Each row is followed by the tier that its hidden value falls in (each part has its own value, ranges and names):
[ -48   37 -116  -32  144   25   55  -12  209  -80  -20  -66 -139   60
   58    7  -13   40   13  -34   27   47   54  141    1 -187   51  155
  143 -119  -52   15   49   96  -70  183 -108]
z878
[ 223  276   46   68   71  137 -114  -71   12 -270 -168  -73 -180  -31
  183  174  167 -266  -88 -265  -42  189  142 -130   59   58  -29  359
  129 -163  -88    1 -227  173 -372  279   68]
z878
[  39  -21  138  122 -181 -180    8  -40  -45  -85  -19 -164   -4   14
  -49    4   89  -22 -103  122  -36 -136  -68  -57   -2    7   15    5
  -40  125 -146  -25 -168 -109  -25   18   71]
z357
[ -59 -346   -3   67   81  402 -142  -77  -26  195  -96  367 -529 -134
   46   46  194  377 -342   36   21  129 -248 -480  -17   -1 -204   30
 -274  212    5 -175  -78 -357  -12 -542  157]
z878
[  96 -117  -62   31   75  332  -30 -118   34  -40  -74  110 -311  -82
   65    6  210  160 -168 -151  -10  166   16 -315    1   97  -40  187
  -35   31   24  -25  -42 -114  -92  -70  141]
z621
[ -14  -65   25   18    4   95   16  -61   90  -82   43  -35 -100   10
   -6  -23   -2   88  -54   -2   68   45  -27  -10  -12 -141   45  123
  -41   33  -65   28   -6  -66  -18   19   31]
z878
[ -26   41   83   17 -180 -128  106  -63  -51  -86   69 -191   82   44
  -25 -169   16   31  -20   15  -94 -116   26  -24   46  102   95  -30
 -202   96  -16   81  -79    6   70   80  141]
z658
[ -66  367  123   22    2 -552  156  343  295 -119 -133 -276  307  291
  150 -182  122 -395  217  -86 -261 -140   31  392  114 -110  282  164
  420 -311  254  -47  -24  355    1  501 -102]
z658
[ -56   23   74   24   35  -19  -13  -70   22  -12    5  -55  -54   -9
   74  118  -24   28   98 -120  123   14  -28  -70   32   53  -82   98
  -79   77 -167   45 -121  134  -92    6   50]
z725
[ 227   36  -84   92  100  241   40 -168 -131 -174  -41 -132 -134  -37
  139  180  -63    3  100 -238    8   45  126 -205  -49  274 -142   58
  -94  -27 -173   27 -131   20 -278  161   66]
Z255
[  -6 -134  -31   90   38  156  -12  -88 -109  -50   23    0  -50   12
  -22   35 -242  109  148  -77   48   29   23 -121   -4  136 -198  105
 -340   88 -141  178  -53 -122  -19  -35   93]
z357
[-117  -99 -130   13  164  -96   27   10  177   22  -72  -15 -149   62
    4   49   14  123   32  100   70  -40  -24  155   17 -191    3  111
  185  -59 -137   12   32   56    4   73 -129]
z725
[ -49  -39   97  141 -209 -493   59   57 -197  -25 -102 -193  151  133
 -111 -152   19   -7  -65  378 -158 -389 -104  213   82  -43  127 -175
 -102   61 -122    6 -175  -73  151   20   63]
z725
[ -86    0  -10  -95  -28  108  131 -180   74  -22  168 -129  -58  -37
   45  -57  -15  197   43 -153  102   20   48  -96    1   86   42  -16
 -179  130  -80   79   13  123   11   23   94]
z658
[-125  -99   16    2 -111 -233  206   17  100   96   72 -177   16   75
  -12 -159   95  195  -14  123  -84 -238 -109   14  -27   34  113 -229
   -5  131   23 -100   22  -40  156  -33    7]
z658
[  81   92   48   71   64   36  -49   29   65 -111 -126  -15 -138   27
  118   68  120 -107  -56 -108  -47   72   -6  -63   32  -33   -2  203
   97  -93   -9  -57 -122   44 -174  108   28]
z878
[ -82   90   17  -31  -44 -154   63  -43  -89  -63   -2 -107   40   77
   21 -140  -64   39  -19   88  -41 -142    9  186   98  -87  141  -49
 -193  -24  -54   73  -80  140   52   67   77]
z878
[-168   23    7  -26   14 -100  -59   19  227  -61  -26   10 -118   51
  -56  -75   46    1 -109   96   34   73   -3  153   81 -313   66  295
   63  -34  -58  103   -2   45   44   84  -43]
z725
[ -77   94   76   91   29 -274 -113  125  -30   -6 -245   52  -66   90
   59  -10  135 -132  -67   95 -123  -70  -67   82  161  -66    2  182
   36  -92  -28    4 -199  115  -29   26   50]
z725
[-130   49  -97   25  132 -213   48   76   97   76 -122  -57 -101   97
   99   54  -26   17  103   10  -71 -115  -22  102   43   19  -91   -2
   60  -62  -73  -35  -62  153  -45   80 -106]
z357
[-163 -244 -240   -1  210  -33   70   17  226   80  -50   39 -227   78
  -55  -23  -29  277  -21  227   59  -73  -57  207  -29 -302   21   35
  180  -59 -104  -17  146  -87  103   -3 -192]
z725
[ -93  215  -72  -92    3  -31  -11  -57  109  -81  -79  -28 -202    9
   77 -135  167  -29 -195  -67 -153   76  129    0  140  -21   70  206
  -54  -83   40   73  -81  207  -54  148   66]
z658
[ -68  -43  -93  -75   87  205   88 -150  127  -32  117  -53 -173  -28
   60    6  -59  205   14 -126  105   79   42  -65  -28  -26  -16   48
 -110   53  -92   47   53   52  -48   23    4]
Z255
[ -31   50  -29    9   83   -1   22  -36   11   30  -73  -25 -176    6
  139   74   51   62  -13  -83  -25  -33  -32  -83   26   77  -69  -17
  -51    6  -70  -77 -113  110 -119  -15   16]
z878
[ -81 -117 -122  -37   77  105   95  -18  206  -24   33   -3 -126   51
  -24 -152   32  177  -22  -13  -16   60   35   25   -1 -114   82  142
   32  -33   69   65  131  -58   94   74   -7]
z621
[-184 -176 -210  -57  236  301   57  -15  209   59   75  126 -200   49
   30  -68 -243  253  162 -154   39  176   40  -53  -14  -28 -167  182
 -216  -16   45  157  188  -69   65  -33  -43]
Z548
[ -21 -160   96  141 -116 -277   60   20   61   51  -42 -150  -57   30
  -46   64  178   94  -83  215    0 -227 -179  -48  -57  -32    7 -115
  168  161 -165 -163 -112 -154   22  -68  -38]
z725
[ -51 -184 -183   -8  128  329   61 -124   47  -48   98   32 -163    6
  -19  -54 -241  243  105 -110   40  124   87 -108  -36   55 -146  129
 -295   38  -54  188  114 -145   23    1   31]
Z548
[ -71   17   38  -73  -41   99  114 -154   62  -37  167 -132  -33  -28
   59  -41  -35  151   53 -162   96   23   23 -103   -3   77   31   -9
 -191  129  -75   63  -10  107  -12   19   97]
Z548
[ -78 -155  -91   40  108  191   -3  -77   -8    4   35   49 -122   11
   -8   32 -240  172  141  -83   72   69   15  -96   -7   69 -205  119
 -296   71 -117  161   12  -96    2  -58   37]
z357
[-151 -155 -220  -71  121   18  163   -3  254   36   38  -29 -126   87
  -45 -191    3  258    5   73  -23  -23   32  146  -11 -166  115   47
   90  -53   65   51  201  -31  167   91  -87]
z621
[  73  167  -13    2   -1   82  -18  -69  -13 -174  -83  -53 -107    8
   85  -74  105  -89  -84 -155 -120   99  140  -80  101   89   45  237
  -82  -94   25   98 -114  116 -120  186  136]
z658
[  -6 -162   37   45   61  357 -143  -62   24   88 -107  282 -470 -118
  100   45  249  209 -331  -67  -22  182 -162 -438   16    7 -139  136
 -171  124   40 -156 -113 -219 -100 -359  157]
Z255
[-109  -34   80   43 -210 -270  170   -9  -60   38   92 -225  113   80
  -34 -165  -48  107   41  100 -134 -259  -69  -26    6  170   18 -229
 -257  183  -30    9  -72  -55  138  -24   87]
Z548
[ -30   95  -37  -17   66    3   58  -11  117  -73  -11  -89  -83   52
   97  -12   -3   -7   33 -109  -37   27   46   28   24  -17   16  104
    9  -65  -12   13  -23  116  -85  147  -14]
Z255
[ 112 -163   53  123   50  129   98  -74    5  -89  100 -157   73   21
   28  156 -176   82  281 -157  183  -13  -32 -100 -120  110  -95   26
  -29   90 -177   39   -9  -99  -91   73   16]
z357
[ -66 -134   42   75   87  -78   33   14   58   63  -27  -27  -35   39
   47  109   -6  111  141   -8  123  -73 -123  -16  -12   -9  -54   12
   54   67 -136  -35  -51   19  -12  -53  -14]
z725
[ -91  -72  -56   -9  100  198   48  -26   94  -19   75   21  -72   41
   46  -51 -186  119  157 -181   18  119   32  -93    2   67 -117  151
 -237   22   20  140   64  -28   11   15   47]
Z548
[ 138   96   54   54  -57  154   16 -144   16 -286   94 -204   34   -4
    5   50 -124 -108   91 -201   65  128  156  -64  -22   55  -28  264
 -109    5 -148  186  -71    4 -166  271   77]
z878
[ -28   87   61   21 -164 -249   75   -8 -160 -144  -14 -167  139  120
  -58 -263  -47  -23  -88  212 -150 -215   19  245  114 -118  235  -56
 -217  -40   -6  102  -94   29  119  121  124]
Z255
[  65  -37  195  166 -198  -93  -50 -111  -41  -67    7 -168  -61  -73
  -20  189  109  -41  -31  -49   48  -34  -61 -321  -38  232 -198   89
  -74  261 -265    0 -248 -117 -143  -33  105]
z725
[-241 -181 -149  -52  122  -76  146   59  295  116   70  -23 -121  108
  -33 -108  -89  264   41  145   34  -85  -93  194  -46 -267   47  -44
   73    6    3  -31  186  -59  161  -17 -172]
z878

[-171   22  163  120  -99   25 -186  -69   -5  171  207  116 -225  115
    7   40  -49 -292  -35  150 -461  223   59  118  -54 -215   24   20
  314  143 -114   36  -58  -19  194  135  -64]
(35)
[-262    7 -211   73  198 -235  149  277  -89  -11 -190   68  211 -327
  136   35   89   33  152 -157  357 -129  103 -177  -38   37   83   71
 -154  147  -53  -62  -27  -31 -161   34  197]
(36)
[-362 -155  -60   48   73 -338  132  102   -7  -46 -189  -34  107 -173
  140 -105  -19   25   -2    2  302 -162   63  -24 -142  225  -40  -29
   93  118  131 -117   16  -55 -109  -62   74]
(35)
[ 226   82   80 -339   53  171  -17 -221 -200 -440   79  240 -133   40
 -289  342  157  -91  109 -219  -58   41  -69  312  132 -321  -25   31
  -34 -105   18 -174   57  -54  234   -2 -107]
(27)
[-196 -178   53   18  -36 -316  -10  -55  103  108   43  -62   58  113
   25  -97  -88  -86 -115  194 -145   21   79    8  -32  136 -171  -76
  161  253   83  -86  -21   -5   87 -120 -165]
(29)
[ -44  150 -133   68   93 -165   48  231   22  150 -209   76   82 -144
  247  -79  -77  -12   82 -153  191  -85  105 -199   13   53   30  186
 -117  143  -84   83   27   48 -200   62  221]
(23)
[-177 -105    4  147   25  -68    3   84 -153   67  308  -32   35  -13
 -150  120  156 -119   69   43 -347  211  -47    3    9 -186  -23  -30
  162  264 -244   -9  -89   72  225  124  -65]
(34)
[  46  214 -169   31  103 -119   26  248   75  207 -240  114  103 -172
  240  -20 -128 -109  130 -205  183  -87  119 -231  143 -101   21  212
 -312  165  -62   71  -18   23 -179   -5  177]
(27)
[  27  -10  131  107 -141   19  -39   15   33  196  221 -196 -184  133
  -82  -89 -161 -292    7    6 -447  132 -186   89  168 -245 -116   88
   67  222  -58   57  -65  123  229  -20 -119]
(25)
[-103 -212  -18   65  -67 -241  155   58   16   67   65 -267   82   -1
  -47  -75  -76  -93    9  -60  -44  -46 -186    9  127   10 -264  -25
  -17  265   56  -40  -29   99  123 -140 -108]
(23)
[-344  -48  -87   49  139 -333  145  172  -39  -72 -186  -81   86 -167
  153 -189   20  131  -26   24  311 -195   71  -71 -198  327   72   56
  110  102   77  -56   54  -15 -198   29  189]
(35)
[-292 -241 -149   70   66 -332  158   75  -95  -28   96  -72  247 -100
  -49  123  189   51    5   11   69   -8  -14  -69  -31   95 -191 -119
   73  287  -71  -57  -25    4   72   14  -29]
(34)
[ -27  210  137 -268   76  161 -158 -230 -106 -326  112  244 -316   83
 -207  204  108 -183  -40   92 -231   42   77  335  -21 -275  206   62
  126 -118   80 -135   23 -173  173  108  -45]
(29)
[ 210  -39  151 -313  148 -136  -84 -172 -104 -330  -62  360  104  167
 -115   64   78  169   17    9   -1  105  272  101 -120  175  -10  -13
  186   -9  -35 -261  106   33   64 -103 -176]
(29)
[ -31  213   67  -55  -39  242 -126 -106 -123  -83  211  148 -328   19
 -132  267   89 -314   42  -56 -345  119  -84  241   96 -471  101  104
   79   -7  -85   53  -27  -87  215  220   45]
(23)
[-241   -7 -153   82  136 -244  187  255  -77  -24 -165  -96  121 -245
  134 -101   32   73   84 -140  316 -173  -15 -122  -54  144   40  105
  -63  131   -7  -10   22   35 -168   35  219]
(23)
[-226  -96  -61   22  105 -275  244  209  -36 -114 -185 -276   69 -205
   36 -249  -79   51   61 -113  330 -256 -126  -10  -18  196    5   80
  -90  102  172 -125   15   50 -112 -134  100]
(24)
[-127 -137 -139   25  -22 -276  163   64   37   71   23 -200  141  -45
   -4   31   -7  -72  -15  -63   53 -100 -129  -52  151    2 -265  -19
 -125  283   54    6  -21   28   56  -89  -40]
(36)
[-168  -11  215   45   25   40 -130  -24  -97  -27  230   37 -208   65
 -161  -49   -4 -209   22  167 -426  196   40  177  -79 -181  174   25
  276   91  -70 -131  -76    9  224   49 -123]
(29)
[-257 -151 -113   51   66 -272  206  170  -35  -42 -153 -134  140 -236
   63  -58  -24  -27   93 -143  310 -179  -73  -42   24   69  -91    4
 -105  153  111 -112  -19    1  -54 -114   57]
(23)
[   3  219 -226   23  150 -180  108  260   -8   92 -130  -36  118 -121
  168  -51   31   88   40 -143  179 -127   39 -232   60   82   40  225
 -203  186 -130  152   49   71 -219  128  277]
(36)
[  89  290 -247  -22  154 -130   95  289   84  155 -211  -44  108 -173
  159  -55  -96  -60   96 -198  204 -176   35 -245  220  -88   43  263
 -465  192  -28  102  -12   29 -206   -6  212]
(34)
[ 114  105    7    4   73 -150  -16  149   23  104 -188  133   75   -8
  193 -147 -132   33   78 -125   79   11  153 -150  -22  121    4  171
   -8  118 -102   10   52  119 -137  -16   94]
(24)
[ 271   51  113 -317  -20   36 -116 -290  -70 -263  -33  408  -58  175
  -80  293   55  -48   15 -138  -57  100  119  207   40 -123 -162   -1
  108  -57   -6 -110  108  -45  149  -16 -130]
(25)
[-215   51  -84    0  139 -285  145  196   30  -38 -217 -164   38 -138
  136 -262  -82   77  -22   -3  281 -242   25  -77  -77  259   89  137
  -58  101  131  -41   43    7 -212  -41  173]
(38)
[ 314  -14  184 -279   72  -76 -117 -153  -14 -186 -145  380   72  151
  -46   40  -92   13   85  -89  -16  117  250   83    0   31  -72   22
   52   -2    6 -255   64   46   84 -205 -224]
(38)
[-197  -84 -183   28  -22 -312  177   58   41   57  -27 -205  105  -44
   84   13   24   -3  -85  -41  141 -172 -121  -61   74  117 -250    9
  -52  248   71   90   35   -1  -43    9   84]
(27)
[-321 -185 -189   95   31 -343   72   38  -25  100   67   74  248  -78
   66  215  181  -12  -37   56   40   31   98 -124  -40   57 -224 -129
   88  312 -100   19  -28  -65   39   76    2]
(34)
[   7  169  -65   41   54 -168  -31  167   97  204 -251  147   44  -62
  297 -121 -165  -48   42  -99  133  -52  179 -183   -6   80   13  183
  -69  127  -50   75   36   34 -202   20  168]
(24)
[  20  152  198 -119  -20  267 -120 -120 -117 -192  132  121 -367    2
 -211  133  -30 -344  105  -76 -299   95  -92  334   95 -467  163   96
   49  -92   45 -128  -50  -73  255   37  -77]
(24)
[-308   46  -93   25  162 -306    9  163   70   64 -294  154  105 -193
  258 -122  -75  -12    9   56  296 -145  280 -138 -145  184  126   68
  -18  103   95  -97   -2 -107 -225  -31  138]
(29)
[  17   78 -118   31  203 -147  113  300  -99   -3 -150   48  192 -211
   76  -72   15   77  197 -216  211  -42   80 -196   30   30  101  165
 -185  147 -147  -56   -8  116 -131  -10  141]
(36)
[ 257  -55  146 -173   57  -92  -57  -76  -86 -157 -104  318  105  106
  -11   32  -29   77  108 -149    8  132  177   35  -46   82  -97   31
  135   29  -99 -174   81  110   59 -108 -129]
(24)
[ 183   65  169 -338    6  126 -106 -298 -117 -384    6  331 -185  111
 -197  266   60 -126   43 -114  -83   61   41  338   36 -230  -28    2
   95 -137   85 -197   70  -96  209  -36 -149]
(24)
[ 424  129   71 -305  -42   13  -99 -220   27 -121  -72  298  -34  227
  -20  183  -61  -54    3 -176  -82   61   80  102  160 -106 -221   90
  -50   19  -12  -22  113   32   90  -67 -113]
(25)
[ -45 -184   19   78 -104 -181   83   43   60  159   72 -193   52   17
  -33  -47 -146 -209   41  -68 -143   21 -151    4  189 -118 -269  -18
  -60  278   40  -43  -69   93  172 -173 -166]
(23)
[ 120   25   31   -2  122 -145   94  207  -81  -39 -133  -27  101  -53
   54 -220  -81  118  136 -180  113  -20   23 -104  -22  160   41  174
  -18  104 -103  -69   52  196  -95  -61   75]
(25)
[ 263  -21   19 -123  147  -88   31   85 -148 -136  -58  228  215  -15
  -60   68   56  113  199 -235   53  118  122  -79   44    6  -46   76
  -53  107 -199 -146   36  161   37  -80  -66]
(36)
[-198  -52  -68  -84  121 -334  199  123   65 -114 -179 -290   60  -97
   10 -273 -107   52  -53   34  273 -298  -58    0   13  247   -5   71
 -141  132  267 -139   21   -6 -119 -191   27]
(29)
[ -27  -58  177  134 -108   62  -72   31  -26  162  206  -76 -170   49
 -101  -42 -143 -338  101  -24 -431  195 -123  113  124 -328  -43   47
   99  181  -83  -42 -107   99  271  -44 -157]
(25)

[-136   79  294  -83  -53  -19  -37 -141   71   75  -75 -352   -3   57
  -70  -73  206  132   53  368 -140  124  102  345   83 -217   37  -36
  166   44  130 -463  223  260  314  -90 -205]
z694
[ 155  -20  176 -136  -90 -217   31   49   10  311  214  484    2 -263
   46  -98 -174 -274 -157  211 -185  136  100    4 -159   92  -17  265
 -135  -50  172 -152 -205  202 -180  274  208]
z542
[  70   16   35  117  -81 -145   33  136   51   28 -170 -109 -253  130
 -182   48  -46   82  -81  168   62  -41 -157 -175  -57   31  -21  -18
  -92  -48    8 -270  194 -215  -49 -288   32]
z542
[ -39   32  123  -10  -80 -174   45  -19   77  131  -83   37  -79   15
 -133   13  -10   43 -100  211 -103   74   17  -34  -58   33   36  -49
  -99 -104   45 -331   31   36   12    2  124]
z542
[-351  355   83  -57 -187  273  111   19 -227   63 -196 -257 -124  289
 -245   99  378  276  250  -65 -132   25 -290 -131  -28   35   13 -176
  130 -216   46 -369  -12  163  402  -28  -51]
z542
[ 115   -3  154 -102  -41 -157   34  -28  -39  202  129  262   39 -131
   27  -38  -91 -173  -96   89 -131   28   34   50  -98   15 -149  201
    4   -1   94 -124  -65   77  -50  152    3]
Z742
[ -22  159  125   -8   -9   90   97   18 -151   85  -42 -393  -42   56
  -20  -92  195    5  161  215  -97   10  -30  133   41 -209  126  113
   51    5   95 -191  139  240  168  -22  -87]
Z453
[  45   49  134   93 -123 -312   95  218 -122  118  -97   36 -204  -14
 -297  136 -203   63 -210  186   30   38 -158 -204 -223  174  236  122
 -264 -179   71 -129   55 -321 -254   53  351]
z542
[-271  338  177 -177 -226  197    8   73 -127   39 -160 -396 -207  155
  -53  124  466  215  344    0 -251  159 -132   30  -36 -202   74  -11
  217  -48  214 -476  -49  257  390  -25 -108]
Z742
[ 140  -50   27   89   38  -20   14  135   85   56 -141 -218 -136  108
 -129 -190   -8   40 -103  236   67  -47 -101 -102    5  -63  -50   -7
  -63   66   88 -206  279   10   37 -346  -64]
z694
[ 275  -24  -43  -89  -29  -77  106  108  -49  266    3  -34   61  -81
  153 -189  -14 -212    5   40 -150   -1   57  -46  -25  -19 -181  306
   42   -1  106  -53   -1  166   23  -94  -15]
z903
[ 277 -209  -83   41  104  -67   46  124   76  122   82   32   58  -12
  -59 -306  -51 -178 -204   16   83  -56  -43 -139  -71  -44 -167   58
  -62  177  156   64  130  119  -68 -106  -22]
z35
[-196  159  161  141   56  -96   83 -166 -172  -99 -133 -132  -74  160
 -297  279   74  175  -39  -73   54 -156 -207  -63 -106  -95   26 -126
  -74  -48 -150  -99  130 -363  -61  120  -45]
z903
[ 179   -6   -8  -91  180   18  141  -76   70  354  -19   20  233 -191
  175 -414   37 -253  -62  233 -276   55  265  -17   31 -135   43  155
 -206  -24   65  -82  -92  549  -23  124  156]
z542
[  54   63   72 -204 -315 -103   17  277  -44  220    7   44 -158   -4
  -37    1   73   -1   36   27 -180  200  -88  -99 -148  136  -77  177
  127  -93  317 -324 -105  140  168  -45  110]
z694
[ 129   79   93  -98 -215  -62   16  273   -3  227  -50   60 -229  -21
  -18  -82  -39  -40    6  239 -126  115  -90 -124  -83  111  -36  209
  -10 -102  209 -342   -1  109   55 -199   94]
z903
[-119 -143  305  204  317  -45   72 -498  -78   23   96 -117  423  141
 -374 -226 -132   77 -345  354  234 -244  -10  463  139  -39 -172 -224
   63   67 -213   15  538  -16  182   62 -384]
z35
[   4   26  -31   -9   -8  -78  111  -63  -35   76  -29  -64   31   59
  -41   22  126  -41   12 -109  -87  -30  -21  -81  -52  -78  -93  -24
    4  -10   12 -102  -19   51   45   84    7]
Z453
[ 243 -180   19  -90  -96 -168    4   98  135  220   80  113   28  -31
   21 -226  -94 -142 -159  157  -47   64   49   32  -18   84 -278  124
  107   54  189 -205  107  162  108 -187  -72]
z694
[  71  -11    2  110  232  -73   70 -176   44    2   -6  100   22  -30
  -26  -16   37 -140  -97  -72  -16 -152    2 -148  -73 -237  -67  -49
 -210  131 -108   30   -8  -45 -236  146   -7]
z542
[-242   50  127    5  253  -39  211 -571  -58  139 -106 -338  514   67
  -89 -120  203   73  -52  109 -198  -68  268  340  149 -200   22 -225
    4 -106 -213 -110  137  321  270  332  -84]
Z453
[-351  296  229    0  -70   45   89 -104 -293  -25  -95  -64  -64  170
 -336  281  176  242   55 -114  -58  -48 -276  -69 -153    4   70 -129
    0 -156  -26 -184  -20 -167  113  266   15]
Z742
[-144  179  179 -165 -159   54   32   48 -247  104  168  203  -36   -3
 -133  117  172  -21   72 -199 -121   71 -206  -47 -210   14  -79   91
  124  -10  212 -100 -204   99  104  342   -7]
z694
[ -18   72  312   45 -141 -183  -31  -32  -64   47   14    5 -186   47
 -172  153 -102   57  -57  322   45  -18 -123  199  -33   24  -79  118
   98  -38    4 -331  232 -235   35 -132 -175]
z903
[ -89   96 -215 -174 -126  -83  214  -39  -76  105 -192 -483  158  122
   89  107  467   58  239 -444 -328  110  112 -119  -51 -181  -30  -47
  164  -78  109 -136 -193  229  288  190  116]
Z453
[-200  129  178  -31  -46 -102   42 -113  -35    5 -134 -162  -41   98
 -186  159  156  176   -4   24 -119   39  -45   18  -78 -101   49 -122
    2  -58   31 -296   42  -47  110  116   19]
Z742
[ -75  -39   17  -30  153  -91  117 -161  -42   56    2 -128  246    0
 -138  -66  185   -6 -119 -191  -97    5   63  -32 -121 -183   47 -121
  -81   82   78   52  -43  147    7  359   96]
z35
[   2   38  119    1  164  -99  153 -262  -53  196 -111 -274  277  -41
    5 -141   64  -34  -55  197 -174  -32  204  202   65 -167   47   66
  -55  -62  -88  -98  127  189   75  125  -14]
z903
[-156  291   92   55  -80   53  172  185 -296  108 -297 -400 -135  158
 -298   69  126  242   61   92  -70    2 -242 -216 -119   53  298   40
 -151 -253   41 -169   83  -89   65  -21  229]
z903
[ -20  192  262 -198 -244 -100  150  110 -394  401  155  234  115 -148
 -105    1 -111  -98  -30  139 -211  133  -77  105 -179  297   47  397
   57 -295  177  -87 -164  135   81  349  191]
z903
[-184   49  167  193  437   14  178 -494 -203  -26  -87 -254  407  103
 -284  -64   50   89 -195    7   65 -285   -4  154   27 -227   26 -203
 -153   26 -285  183  269  -77  -18  318 -139]
z694
[  79   29  -42  -39 -105  -55  -24  156  213   60  -90   94 -304   22
   26  -10  129  -49   37   31 -123   84  -45 -286  -90 -106  -63  -45
 -104   55  148 -364  -98  111  -47 -159   92]
z542
[ -11  -26  190  -82  -40   15   26   20  -52  206  143   99  102  -16
 -174 -243    2  -41 -139  227  -31   81  -47  114  -59   70  -42   29
   44    3  208 -162   78  300  163   93  -25]
z35
[  75 -137  181  -33  130 -122  103 -171 -156  215  254  104  384 -110
 -140 -242  -95 -172 -254  100   11  -30   64  259  -67    9  -89  124
   38   67   91  148  109  186   32  335  -62]
z35
[ -45   29   68  -70  -55 -112   37 -132  101  105  -30   43   -1   17
   -3   27  129  -21    4   29 -165   54   70   15  -23  -88 -119  -65
   31  -15   30 -304  -45  135   96   59  -22]
z542
[ 229 -165   11   45  236 -180   60  -98  123  107  -18 -111  151 -101
   41 -227  -38 -167 -195  115  -44  -57  173   20  -17 -235  -44   75
 -147  173   30   21  137  100 -147   20   -1]
z694
[ 388 -476 -231  109  534 -226   57 -401  463    7   -8 -301  444  -86
  249 -458  108 -314 -261  -46  -17 -160  476  129  158 -572 -285 -148
  -89  484  -76  152  260  299 -109  -60 -234]
z35
[  75 -110   50 -161   65   10   49 -144  -11  171  249   30  300  -90
   77 -252  198 -221  -23 -106 -132   55  129  193  -34 -193 -206   73
  182  204  206   19  -57  442  178  276 -164]
z35
[  58  -19  115  -27   68 -138   -1 -138   83   50   32  104   -6  -55
   25   12   25 -103  -68   36  -97  -29   60   27  -52 -179 -144   27
  -27  111   17 -164    6   20  -66   84  -81]
Z742
[ 421 -194 -281 -225 -140 -109   84  239  218  353  152  345   18 -156
  330 -340    2 -412  -15  -99 -256  137  164 -271  -54   69 -342  218
   16   48  280 -133 -276  501   23  -70  149]
Z453
[  49  -45   33  -85   85 -134   79 -195   16  126   45   82  196  -54
   46  -37   66 -124  -78 -121 -158  -27  112   30  -51 -121 -201   23
   24   57   12  -52  -62  115   20  212  -44]
Z742
